Here is a tiny trained network, its code and every weight. The questions are about switching its units off for an input and a target symbol, where a switched-off unit gives its printed mean instead of its output.

import numpy as np


def w(rows, s, z=0):
    codes = np.array(rows[::2]) - 128.0
    scale = np.full(codes.shape[1], s)
    scale[-1] = z or s
    return codes * scale


def norm(h):
    return h / np.sqrt((h * h).mean(-1, keepdims=True) + 1e-5)


def f(y):
    return y / 2 * (1 + np.tanh(0.7978845608 * (y + 0.044715 * y**3)))


def softmax(a):
    e = np.exp(a - a.max(-1, keepdims=True))
    return e / e.sum(-1, keepdims=True)


def log_softmax(a):
    a = a - a.max(-1, keepdims=True)
    return a - np.log(np.exp(a).sum(-1, keepdims=True))


def net(x, mask):
    ids = ['αβγδεζθξστφω'.index(c) for c in x.split()]
    T = len(ids)
    res = E[ids] + P[:T]
    q, k, v = (norm(res) @ M[0].T for M in (Q, K, V))
    z = softmax(np.where(np.tri(T) > 0, q @ k.T / 4**0.5, -1e9)) @ v
    res = res + np.where(mask[0], z, O[0][:, -1]) @ O[0][:, :-1]
    y = f(norm(res) @ A[0][:, :-1].T + A[0][:, -1])
    res = res + np.where(mask[1:9], y, B[0][:, -1]) @ B[0][:, :-1]
    return log_softmax(norm(res)[-1] @ U[:, :-1].T + U[:, -1])


Q, K, V, O, A, B = {}, {}, {}, {}, {}, {}
E = w([
[152,118,137,106,103],'α',
[121,106,127,97,108],'β',
[251,134,175,71,181],'γ',
[81,146,193,118,117],'δ',
[184,30,155,132,121],'ε',
[142,130,86,101,115],'ζ',
[204,115,138,183,93],'θ',
[133,50,141,166,72],'ξ',
[142,21,46,75,162],'σ',
[189,144,95,158,95],'τ',
[97,130,76,169,89],'φ',
[82,42,60,133,124],'ω',
],0.015)
P = w([
[55,253,186,23,140],'0',
[98,231,160,20,79],'1',
[97,223,149,50,67],'2',
[135,213,121,63,78],'3',
[133,202,92,82,84],'4',
[146,179,77,99,80],'5',
[180,168,60,130,88],'6',
[180,160,41,128,100],'7',
[158,136,23,139,149],'8',
],0.0043)
Q[0] = w([
[78,145,108,203,52],'head 1',
[63,124,235,106,203],'head 1',
[163,47,28,133,84],'head 1',
[180,128,66,70,2],'head 1',
],0.013)
K[0] = w([
[51,151,68,151,138],'head 1',
[119,201,254,85,179],'head 1',
[211,54,63,211,148],'head 1',
[165,105,20,226,126],'head 1',
],0.0096)
V[0] = w([
[84,224,70,33,103],'head 1',
[255,169,92,90,143],'head 1',
[160,156,240,178,95],'head 1',
[110,171,66,184,70],'head 1',
],0.008)
O[0] = w([
[60,117,109,103,186,217],'head 1',
[180,158,106,134,238,177],'head 1',
[125,151,245,129,123,16],'head 1',
[62,183,103,172,118,254],'head 1',
],0.011,0.0028)
A[0] = w([
[49,163,94,187,117,76],'neuron 1',
[61,178,83,200,104,2],'neuron 2',
[171,103,30,48,204,145],'neuron 3',
[116,243,96,157,127,210],'neuron 4',
[254,48,218,81,180,179],'neuron 5',
[230,92,85,143,115,50],'neuron 6',
[50,67,159,173,46,224],'neuron 7',
[56,199,87,97,64,127],'neuron 8',
],0.0096,0.003)
B[0] = w([
[42,186,159,150,163,189],'neuron 1',
[2,137,152,152,180,185],'neuron 2',
[201,172,164,110,74,253],'neuron 3',
[126,128,160,165,99,201],'neuron 4',
[46,62,99,184,139,229],'neuron 5',
[101,104,137,55,179,183],'neuron 6',
[204,191,127,113,144,222],'neuron 7',
[110,72,124,173,92,214],'neuron 8',
],0.0096,0.007)
U = w([
[81,112,141,86,173,63],'α',
[86,109,128,65,123,50],'β',
[144,94,162,136,199,252],'γ',
[90,114,201,95,101,231],'δ',
[103,5,153,158,104,123],'ε',
[115,192,91,82,155,41],'ζ',
[155,103,179,235,132,57],'θ',
[177,90,164,205,20,90],'ξ',
[171,99,89,89,108,221],'σ',
[165,219,135,187,169,67],'τ',
[38,140,141,166,155,215],'φ',
[102,78,55,161,36,9],'ω',
],0.013,0.0028)

Each question gives the input, a string of symbols that net reads in full, and the target symbol t.
The units are the heads (4 rows each of Q, K, V and O) and the neurons (one row each of A and B). Each row of codes is followed by its name. A weight is (code - 128) times the scale printed after its matrix; where a second scale follows, it is the last column's (O, A, B and U).
mask holds one flag per unit, heads first, then neurons. A switched-off unit (its flag False) gives its mean, the last column of its rows in O or B, instead of its output. The means were averaged over made-up inputs and are rounded, as every weight is.
A unit's drop is (log p(t) with every unit on - log p(t) with that unit switched off) / (log p(t) with every unit on - log p(t) with every unit switched off).
The circuit of an input: a set's keep is (log p(t) with only the set's units on - log p(t) with every unit switched off) / (log p(t) with every unit on - log p(t) with every unit switched off). Starting from all 9 units, units are removed one at a time, each time the one whose removal leaves the highest keep (on an exact tie, the one counted first), for as long as the keep stays at least 0.8.
units of the circuit, in order: the units of the circuit, biggest drop first
unit that matters most: the unit with the biggest drop
k most important neurons: the k neurons with the biggest drops, biggest first
drop of u: that unit's drop, to one decimal
input φ ζ θ φ τ β ξ, target τ: units of the circuit, in order	(neuron 7; neuron 8)
input τ ω β τ, target ω: units of the circuit, in order	(head 1)
input θ τ δ θ α, target θ: units of the circuit, in order	(head 1; neuron 5; neuron 1)
input γ ε ε β α, target ε: units of the circuit, in order	(head 1; neuron 5)
input α θ δ σ δ τ ζ, target τ: units of the circuit, in order	(head 1; neuron 3)
input ε φ θ θ ε α, target θ: units of the circuit, in order	(head 1; neuron 5)
input θ σ φ θ θ, target φ: 2 most important neurons	(neuron 3; neuron 2)
input σ ω ξ β σ ξ β, target σ: units of the circuit, in order	(head 1; neuron 5; neuron 6; neuron 1)
input θ ε γ φ ξ θ, target φ: units of the circuit, in order	(head 1; neuron 2)
input ε ζ ξ α ζ, target ξ: units of the circuit, in order	(neuron 3; neuron 8)
input τ ω α δ φ δ ξ, target φ: 3 most important neurons	(neuron 2; neuron 3; neuron 1)
input α δ τ δ β, target τ: units of the circuit, in order	(head 1; neuron 5)
input ζ φ γ α φ ξ, target φ: 3 most important neurons	(neuron 2; neuron 1; neuron 3)
input ζ ξ ε δ σ, target σ: unit that matters most	neuron 3
input ε φ δ δ τ θ, target τ: 2 most important neurons	(neuron 8; neuron 5)
input ζ δ τ γ τ θ, target τ: drop of neuron 5	0.1
input γ α τ γ ε σ δ ζ, target σ: drop of head 1	0.7
input δ τ α ε σ, target σ: drop of neuron 3	0.4
input ξ ε σ ξ, target σ: drop of neuron 3	0.0
input δ ξ ζ β, target ξ: unit that matters most	neuron 8
